Rows near named flat spaces through zero (a row that begins with a name and a colon came from that space)
qffj: -4.125 2.779 1.658 3.341 -0.350 -1.726 -3.043 1.855 4.388 -0.520 -1.006
 -0.093 -0.110 -2.315 -0.804 1.203 -0.640
qlpc: -1.218 -2.257 0.523 0.496 -0.262 -1.807 -2.329 1.834 -0.262 -3.193
 -1.597 -1.543 0.246 -1.280 -0.079 2.425 -0.662
rffg: 4.447 -0.325 -2.753 2.816 -1.891 -3.884 -1.821 1.136 4.449 -1.019 -0.167
 1.984 0.107 4.077 -0.858 -3.162 1.121
pprr: -0.152 -1.581 -3.205 2.646 -2.317 -0.067 -2.884 -0.002 -0.603 -1.234
 0.729 -1.941 1.101 6.546 -2.460 -1.426 1.517
pprr: -1.965 2.181 -3.849 -1.750 0.263 -4.265 1.777 3.023 4.640 -0.743 1.193
 0.256 1.584 1.637 -0.181 -0.169 -6.717
-0.506 -2.404 0.667 0.854 -0.719 -0.714 3.061 -0.868 -1.198 0.405 2.064
 -0.018 0.427 -1.655 -0.499 -1.096 -0.468 -> qffj
sjjz: 3.394 -0.916 1.085 -1.529 -1.839 -1.527 -1.294 3.561 3.945 -0.577 -0.750
 2.431 2.361 -0.598 -0.710 1.135 1.938
2.425 0.935 -2.717 -2.347 -0.959 1.287 3.914 -1.388 -2.610 1.309 3.106
 0.359 1.916 0.437 4.028 -2.730 0.610 -> qlpc
3.553 3.771 0.357 -0.648 -2.030 2.270 0.720 0.151 -0.994 4.119 -0.760
 1.556 -2.327 2.830 0.478 -1.059 -0.206 -> qlpc
qffj: -3.589 -0.407 0.661 4.516 -2.111 -1.720 -2.460 3.438 2.384 -2.409 -2.519
 -0.801 -3.308 -3.022 -2.252 0.971 -3.174
zmfm: 2.659 -1.892 -0.604 -1.629 0.703 3.583 -1.602 -4.976 3.779 1.543 1.050
 -2.172 -0.637 0.964 -0.856 0.166 -0.868
rhtn: -2.268 2.526 -3.738 2.213 -0.033 -2.152 -5.475 -1.905 0.668 -0.187
 -0.606 -1.831 -2.110 -3.612 2.233 0.114 4.662
3.566 0.169 -1.061 -0.794 1.372 3.271 -4.173 -3.742 -4.701 3.383 -7.066
 -3.124 -2.485 4.359 1.255 1.120 3.076 -> qffj
ncmn: -0.963 2.685 1.857 5.470 4.494 -4.789 -2.111 -0.212 -2.156 -2.252 5.788
 -2.075 -1.384 -0.104 0.187 -1.140 0.565
2.448 0.654 -0.662 0.452 3.222 -1.576 -5.183 1.001 2.154 -0.456 -4.930
 -3.842 3.478 5.094 5.165 2.920 2.975 -> qffj
cnfb: -1.680 -1.468 -1.953 4.962 -2.227 2.254 0.482 1.080 -3.549 2.621 1.191
 3.157 4.083 1.029 0.229 -0.140 2.366
nmnz: -0.924 0.781 4.573 -4.002 -1.239 1.263 0.507 -1.209 -3.298 1.659 1.662
 0.553 0.158 -2.693 0.273 -1.822 -2.719
ncmn: -1.012 0.257 0.349 3.402 3.378 -3.474 -2.511 0.824 -0.001 -0.517 3.239
 -0.762 -3.993 2.067 0.908 -0.877 -2.083
3.088 -2.769 -1.732 -1.692 0.576 4.196 -0.815 -3.882 4.316 0.371 -0.132
 -0.659 0.144 1.575 -0.113 -0.677 -0.869 -> zmfm
1.974 3.153 -2.478 1.031 1.662 -1.952 0.473 2.744 2.834 -3.722 0.332
 1.353 -0.865 3.171 -0.759 0.755 -0.831 -> rffg
2.929 0.957 1.841 1.722 -0.347 1.774 -0.969 -0.803 -0.243 0.737 2.415
 4.358 1.773 3.185 -4.083 0.010 2.362 -> pprr
cnfb: -2.952 0.288 3.825 -3.327 0.887 0.684 -3.421 -0.323 0.223 -2.087 4.500
 -4.433 -3.658 0.234 -2.902 -4.057 -3.911
-1.307 1.908 0.904 2.112 -1.887 -3.322 0.480 3.765 -3.078 -1.080 1.618
 -0.387 0.047 -2.146 -0.492 -0.455 1.577 -> zmfm
4.038 3.618 -1.991 -0.256 -2.415 0.018 1.890 -1.606 4.827 -0.253 -1.907
 -1.788 1.325 -4.260 -4.501 0.919 -0.132 -> pprr
-2.577 1.916 -1.324 0.940 1.548 1.362 1.266 -3.461 -3.338 0.308 -0.327
 -0.868 -2.207 0.545 -0.019 -1.707 -0.686 -> sjjz
3.782 -3.504 -1.562 -0.322 3.465 -1.303 -0.762 -0.526 1.763 -1.140
 -1.606 -1.392 0.672 3.054 4.530 1.399 3.003 -> qffj
-0.457 3.003 0.068 -0.614 2.230 -0.869 4.499 0.170 3.560 -1.514 -3.395
 1.017 0.324 -4.374 -1.499 -1.075 -4.341 -> pprr
sjjz: -2.395 1.087 1.482 0.532 1.344 1.574 2.597 -2.462 -1.382 -0.866 0.108
 0.081 -0.754 0.374 0.243 -1.691 -0.433
1.259 -4.674 0.424 0.758 1.641 -1.448 0.105 3.919 4.272 -3.539 -0.702
 2.132 -2.546 1.471 3.978 -0.234 -0.241 -> qffj
1.285 1.702 3.922 -0.222 -1.848 0.017 -1.435 1.152 -3.918 0.706 1.077
 2.279 -0.436 -0.280 0.769 0.391 -3.535 -> nmnz
2.653 -3.089 0.920 -0.948 -1.689 -2.924 -2.036 4.345 4.409 -0.519 -1.592
 3.157 3.248 -0.823 -0.643 1.605 0.822 -> sjjz
-0.117 -0.376 -1.525 -1.675 1.744 -2.042 2.819 -0.832 0.484 -0.300
 -1.954 -3.314 -0.703 -3.451 4.526 -0.249 -4.154 -> pprr
zmfm: -2.847 2.493 2.107 0.997 1.703 -5.960 -0.194 4.953 -5.680 -2.858 -1.629
 0.454 0.982 -1.264 -0.050 0.487 2.207
-1.547 -1.473 1.934 -0.452 -1.095 -0.167 0.173 1.147 1.192 0.994 -0.460
 -1.477 -0.429 1.553 1.465 -2.510 0.424 -> ncmn
3.295 2.448 4.026 -0.786 0.563 1.300 -0.811 0.372 -0.337 2.484 -0.873
 2.474 1.247 0.376 -0.210 -0.755 1.396 -> pprr
2.138 -2.216 -0.771 -0.431 -0.244 3.410 -0.083 -3.342 4.312 0.096 0.158
 0.062 -0.976 -0.288 1.143 -1.909 -2.776 -> zmfm
2.196 -4.140 -1.898 -1.883 1.870 5.096 -0.759 -5.122 6.283 1.434 0.886
 -0.146 -1.021 2.914 1.681 -0.524 -2.053 -> zmfm
qlpc: -3.642 -2.635 0.767 1.486 0.355 -0.870 -1.875 1.567 0.917 -3.637 0.273
 0.156 1.352 -1.093 -1.183 2.753 -0.041
2.449 1.367 0.542 2.827 0.335 0.348 2.149 0.029 -1.622 -2.300 -0.216
 1.763 1.511 -0.562 -2.156 -0.358 5.353 -> ncmn

Rows near named flat spaces through zero
scpg: 7.155 2.509 -1.231 0.834 -2.059 -1.479 1.332 1.095 2.380 -4.035 -2.212
 -2.126 -2.426 -3.357 -0.827 -2.107 -0.426
sdcm: -1.741 0.141 1.287 -3.521 -1.249 -0.350 -2.958 -3.012 2.591 0.339 -4.442
 0.164 6.024 1.012 3.894 -2.304 -2.533
glnh: -3.292 -3.300 -1.332 -0.824 -1.105 2.291 -3.924 2.253 -0.257 0.566 0.935
 0.379 1.365 -4.980 3.797 0.356 1.775
lhtd: 1.630 3.064 1.214 1.343 1.072 -1.910 0.484 -2.594 1.032 2.335 0.599
 -0.447 -0.106 2.024 1.590 -0.692 -0.575
0.800 4.833 -4.755 -0.249 2.824 1.913 -0.794 3.492 1.114 -0.530 -1.969
 -0.813 -3.334 -1.343 -2.149 -1.413 3.312 -> scpg
-1.414 -2.935 0.296 -0.686 -0.428 1.412 -0.924 2.446 -1.614 -2.944 1.407
 1.083 -0.237 -2.202 -1.997 -0.034 0.322 -> lhtd
bstj: 2.206 -0.908 -0.016 -0.286 -1.436 -1.021 1.100 -1.723 0.065 1.604 -1.012
 -1.906 -0.185 -1.055 -0.105 0.575 -2.423
-1.259 0.875 2.052 -2.175 -2.093 -0.984 -1.251 -2.613 1.296 -0.920
 -2.094 0.538 2.005 0.110 1.770 -0.748 -0.532 -> sdcm
rljm: -2.584 -2.598 -1.799 -0.944 -1.462 0.755 0.729 -1.364 -1.073 0.352 2.057
 0.512 2.236 4.214 -2.135 2.277 -2.154
1.957 1.607 1.930 0.166 -2.999 -0.767 -0.502 -1.088 0.323 -0.998 0.070
 1.373 -1.782 -0.757 0.499 -0.467 0.188 -> sdcm
hsjq: 4.517 2.029 -0.065 0.632 2.622 -0.173 -0.148 -1.360 2.732 0.735 3.468
 1.166 1.061 0.550 1.024 -5.323 -2.181
5.558 -2.727 -2.766 0.840 -1.521 -0.489 -1.306 0.953 2.058 -2.251 -2.703
 -1.622 -0.139 0.485 -1.166 1.048 3.098 -> scpg
glnh: -3.326 0.867 0.606 -0.124 -0.143 0.068 -2.386 1.618 0.091 0.046 0.833
 1.121 1.455 -1.290 0.398 -0.622 -0.980
ltnj: 0.078 1.889 -4.243 -2.833 -1.723 -0.354 -0.143 3.095 3.286 5.504 1.916
 4.002 0.515 -3.108 -4.994 3.693 1.513
0.354 -2.968 -2.297 1.379 -0.229 -0.178 1.667 3.143 1.132 2.103 1.193
 1.109 -0.832 -1.663 4.323 0.492 -0.982 -> glnh
mrbn: 1.171 0.560 2.201 -0.306 1.340 -1.395 1.442 0.480 -1.244 -1.188 -2.318
 0.030 1.983 0.666 1.280 -0.835 -2.376
4.332 2.291 0.728 0.965 2.232 0.030 -0.084 -1.389 2.370 0.794 3.840
 0.934 1.654 0.721 0.302 -5.056 -2.408 -> hsjq
hsjq: 1.689 1.132 -0.123 0.991 1.468 0.552 0.107 -1.061 1.118 0.512 1.528
 0.403 0.567 0.054 -0.102 -2.281 -0.947
4.023 2.260 0.747 0.803 2.086 -0.092 -0.401 -1.555 2.748 0.410 4.018
 1.077 1.396 0.687 0.640 -4.848 -2.558 -> hsjq
lhtd: 2.070 0.843 -0.013 -0.286 -1.137 -1.693 1.377 -3.277 -0.927 -0.015
 -0.079 1.746 -0.996 -1.617 2.355 -1.688 -1.802
-2.244 -0.854 -0.639 -0.716 -1.063 0.219 0.591 0.787 -1.439 -0.599
 -1.870 -1.056 -0.784 0.252 0.097 2.538 0.867 -> hsjq
0.849 3.476 2.682 1.495 0.578 -2.304 3.865 -1.323 -0.188 0.342 -0.422
 -0.202 -0.753 5.279 -3.784 -0.611 -3.215 -> glnh
0.505 0.284 -0.278 0.655 0.544 -0.081 -0.168 -0.432 0.945 -0.069 0.146
 -0.282 0.302 0.287 0.095 -0.387 0.010 -> ltnj
1.897 -1.572 -1.327 -1.108 1.143 1.063 -1.774 -0.603 0.866 -1.538 0.851
 1.880 2.026 -0.208 2.284 -1.216 1.726 -> ltnj
-0.286 -0.831 -2.167 -0.522 0.279 -0.479 1.565 1.816 -0.291 0.677 -4.248
 2.573 1.884 -1.907 2.044 -1.884 -5.128 -> lhtd
-0.798 -0.220 -0.698 -0.259 0.303 -1.756 0.585 1.378 -0.373 0.388 -0.718
 -0.651 -0.636 -1.070 -1.064 -0.563 -0.877 -> mrbn
0.570 0.055 2.501 0.626 2.153 -0.731 0.576 1.570 -0.666 -0.576 0.696
 -1.639 -1.108 -1.018 0.650 -0.713 2.419 -> rljm
1.570 2.261 1.875 -3.683 -0.405 0.931 -0.686 0.842 -0.894 -1.783 0.932
 2.929 0.035 -0.676 -3.631 -2.219 1.722 -> bstj
1.755 -1.269 0.150 -0.338 -2.186 2.731 -0.762 -1.749 0.764 0.415 1.330
 -1.171 0.799 -0.635 0.671 1.065 1.572 -> mrbn
-4.103 6.984 -0.596 0.938 0.108 -3.489 0.950 0.909 5.171 1.103 3.984
 4.509 -0.676 0.222 -1.958 -2.646 -4.860 -> glnh
rljm: -0.429 1.449 0.898 3.572 -2.146 -1.635 0.061 1.209 0.407 0.790 1.576
 3.500 0.051 -2.241 3.997 0.359 -1.072
-1.502 -5.435 -1.445 0.069 -1.073 2.090 -2.647 3.158 -1.159 1.217 0.707
 -0.080 1.507 -4.880 5.561 1.041 1.842 -> glnh
sdcm: 1.906 1.191 0.176 1.877 -1.561 -0.438 0.844 0.430 -1.220 -0.362 2.080
 0.889 -3.715 -0.855 -1.290 0.457 1.275
1.421 0.159 -0.604 0.640 1.283 -0.143 -0.378 -1.406 1.827 0.290 -1.107
 -0.693 0.917 0.230 -0.694 -1.094 0.144 -> ltnj
0.609 1.683 0.077 -3.074 4.384 3.034 0.961 -4.277 0.470 0.101 4.639
 1.066 1.876 -1.340 -0.990 -0.174 -0.202 -> bstj
mrbn: -4.180 0.556 -3.234 1.014 1.672 -2.744 -0.155 2.427 -0.064 0.171 0.240
 0.779 -2.098 -0.116 -2.663 -0.363 0.200
ltnj: 0.279 0.909 0.581 1.292 0.443 -0.323 0.375 -1.036 0.473 0.054 -1.600
 -1.587 -0.345 0.681 -0.776 -0.680 -0.451
-0.580 -2.656 -2.334 -0.171 -0.557 0.959 -0.902 1.355 0.760 0.753 0.885
 0.296 0.434 -3.204 2.932 0.247 1.039 -> glnh

Rows near named flat spaces through zero (a row that begins with a name and a colon came from that space)
pf_fp: -0.600 1.027 -0.624 0.963 -0.059 0.687 -0.300 -0.162 0.884 1.608 -2.109
 -0.731 -0.998 1.532 1.267 -1.625 -0.075
0.194 1.534 0.059 0.773 1.098 0.940 0.736 3.088 0.059 1.896 -1.801
 -2.288 -0.359 2.033 1.127 -2.378 1.185 -> pf_fp
ht_jg: -2.202 -2.979 1.164 2.571 1.592 3.217 -0.088 6.075 -4.223 3.267 0.805
 2.158 -1.772 -2.716 -1.611 1.020 0.656
ng_ph: -3.444 -1.799 0.468 1.850 -1.375 -4.118 -3.232 1.930 1.569 2.907 -0.976
 -2.142 4.932 -0.429 -7.730 1.142 -0.669
-1.676 -3.184 0.942 3.073 1.570 3.399 -0.162 6.441 -4.408 3.310 1.157
 2.513 -1.731 -3.064 -1.471 1.563 0.685 -> ht_jg
hq_cq: -0.027 1.866 -0.664 -2.626 0.021 -0.608 2.665 1.365 -0.261 1.733 -1.923
 -4.281 0.160 -1.092 0.275 -1.759 -1.964
hq_cq: -0.961 1.412 -0.321 -0.514 1.683 1.339 -2.919 -0.601 2.359 0.527 0.422
 2.111 -0.711 1.584 -0.765 -1.431 2.531
ht_jg: 0.563 0.806 -0.234 -0.792 -0.441 -0.518 0.033 -1.654 1.127 -0.814 -0.595
 -0.670 0.550 1.187 0.561 -0.331 -0.246
0.696 1.098 -0.523 -1.232 -0.393 -1.441 0.015 -2.597 1.627 -1.362 -0.591
 -0.748 0.757 1.328 0.637 -0.552 -0.161 -> ht_jg
rn_jt: -0.094 -0.708 -2.021 1.126 -0.685 0.566 0.632 -1.224 0.547 -0.551 0.689
 0.939 0.864 -1.218 -0.583 -0.014 -0.258
hr_dt: -0.122 0.033 1.448 0.694 1.584 2.288 1.320 -0.207 -2.030 -0.741 1.663
 1.222 0.706 3.155 1.769 1.024 0.599
rn_jt: -0.040 0.775 2.291 -1.358 0.753 -0.386 -1.051 1.409 -0.482 0.356 -1.295
 -0.751 -0.870 1.392 0.547 0.370 0.108
pf_fp: 1.095 -3.643 2.016 -0.308 5.992 -0.825 1.601 0.426 -0.007 -1.892 3.093
 0.482 -2.244 -3.750 -2.085 2.805 0.300
-1.088 1.085 1.297 0.138 -1.108 0.423 0.776 0.759 -0.207 0.935 0.109
 1.794 0.721 0.229 -0.587 -1.468 -0.261 -> ng_ph
ng_ph: 0.686 0.670 -1.634 -0.689 1.385 -0.680 -0.405 -0.559 -0.399 -2.280
 -0.274 -1.252 -4.156 1.658 0.903 0.554 0.254
0.227 0.733 3.095 -2.222 0.795 -0.711 -1.280 1.990 -0.811 0.404 -1.722
 -1.595 -0.921 2.547 0.396 0.616 0.213 -> rn_jt
-4.574 2.444 -4.203 -0.033 -1.910 1.910 -0.555 -2.223 4.793 0.945 2.221
 -2.976 1.043 0.828 0.185 -1.152 3.140 -> hq_cq
1.676 0.138 0.698 -0.546 -0.466 2.785 2.583 -1.146 0.015 -0.328 0.794
 1.685 0.249 -1.231 3.819 -0.644 -0.008 -> ng_ph
-3.111 1.426 3.270 0.287 -2.024 1.055 0.591 2.437 -0.284 2.807 0.528
 2.734 3.834 -0.392 -2.210 -1.997 -1.173 -> ng_ph
0.003 -0.429 -1.848 1.452 -0.473 0.099 1.016 -1.248 0.572 -0.322 1.318
 0.698 0.762 -1.546 -0.617 -0.326 -0.270 -> rn_jt
-0.924 -1.257 0.623 0.657 0.479 1.185 -0.020 2.122 -1.683 1.233 0.090
 0.846 -0.227 -1.298 -0.482 0.549 0.616 -> ht_jg
0.425 0.537 -0.181 -0.120 0.030 -0.158 0.089 -0.736 0.533 -0.316 -0.208
 -0.375 0.000 0.354 0.162 -0.247 0.373 -> ht_jg
0.229 -0.555 1.167 0.390 -1.156 2.362 1.490 -0.658 0.453 1.201 0.629
 1.041 3.099 -1.227 1.584 -0.421 -0.294 -> ng_ph
0.398 1.106 -0.650 -0.959 -0.133 -1.470 0.187 -2.425 1.459 -0.984 -0.358
 -0.654 0.336 1.279 0.538 -0.508 -0.287 -> ht_jg
-1.889 2.362 0.226 -0.648 0.534 -1.194 -0.244 1.719 -0.948 -0.042 -0.452
 0.636 -3.267 2.059 -2.131 -1.411 -0.179 -> ng_ph
0.707 2.295 1.496 -2.057 3.527 0.271 -2.252 2.966 1.501 0.931 -0.346
 2.958 -0.890 1.493 -0.797 -1.848 0.702 -> hq_cq
-0.671 -0.663 -1.400 0.646 -1.515 -0.024 1.239 -1.279 -0.378 -0.386
 0.513 -1.951 0.589 -0.567 0.481 1.079 -0.307 -> hq_cq
-0.114 0.647 2.828 1.706 4.126 4.666 2.637 -0.377 -4.649 -2.060 4.066
 2.960 0.742 7.059 3.531 2.802 0.768 -> hr_dt
0.045 -0.062 0.601 -0.301 0.790 1.004 0.174 -0.064 -0.725 -0.169 0.495
 0.335 0.136 1.058 0.564 -0.020 0.543 -> hr_dt
0.289 2.704 7.024 -4.569 2.060 -1.334 -3.167 4.461 -2.006 1.294 -3.612
 -3.436 -2.240 5.271 1.309 1.473 0.549 -> rn_jt
-0.044 0.668 1.741 -1.082 0.400 -0.523 -0.732 1.608 -0.344 0.572 -0.754
 -0.952 -0.787 1.364 0.769 0.410 0.304 -> rn_jt
-0.662 0.052 2.070 0.672 -1.415 1.591 1.609 0.505 0.194 1.597 0.036
 1.678 3.115 -1.271 0.079 -0.620 -0.758 -> ng_ph
2.252 -1.715 -2.356 -0.176 1.012 -0.886 -0.887 -1.532 0.863 -1.671
 -0.109 -2.578 -1.719 -0.311 1.336 2.148 0.959 -> ng_ph
1.472 1.426 -0.604 -1.193 -0.795 -1.830 0.308 -3.753 2.380 -1.662 -0.769
 -0.747 0.893 1.657 0.687 -0.645 -0.122 -> ht_jg
-0.189 -2.712 -8.483 5.350 -2.148 1.689 3.858 -5.437 2.080 -1.618 4.692
 3.770 2.724 -6.346 -1.170 -1.994 -1.018 -> rn_jt
1.301 -1.640 1.355 -1.979 2.555 -2.370 1.583 5.863 -2.331 -1.066 1.120
 -2.256 1.419 -1.018 -1.142 -0.198 3.352 -> pf_fp
0.218 0.343 1.450 -0.732 0.066 -0.398 -0.670 1.118 -0.332 0.307 -0.633
 -0.581 -0.209 0.958 0.369 0.537 0.190 -> rn_jt
hr_dt: 0.054 0.116 0.741 0.435 1.100 1.037 0.359 -0.051 -1.003 -0.628 1.004
 0.666 0.144 1.455 0.822 0.562 0.271
0.049 1.836 5.286 -3.695 1.297 -1.386 -2.388 3.571 -1.210 0.723 -2.819
 -1.975 -1.741 3.969 0.753 1.032 0.374 -> rn_jt
1.262 -1.878 -0.040 0.393 0.244 2.595 -2.584 -5.247 0.423 -0.649 -0.833
 4.514 -2.477 0.326 -1.621 -0.167 3.301 -> hq_cq
-0.108 -1.389 -3.710 2.454 -1.115 0.732 1.750 -2.443 1.166 -0.707 1.834
 1.969 1.414 -3.081 -0.501 -1.492 -0.721 -> rn_jt
-1.926 1.036 -0.597 1.380 0.301 -0.449 -2.015 1.978 2.332 -0.473 3.324
 0.696 1.433 2.471 0.920 0.591 1.225 -> hq_cq
-0.308 0.497 1.079 0.669 1.990 2.179 1.008 0.068 -2.336 -1.179 2.124
 1.739 0.515 3.552 1.733 1.523 0.709 -> hr_dt
1.095 -2.949 -1.518 1.265 0.030 -1.454 -1.814 -1.520 1.658 0.014 -0.010
 -2.708 1.553 -1.154 -1.052 2.385 0.536 -> ng_ph
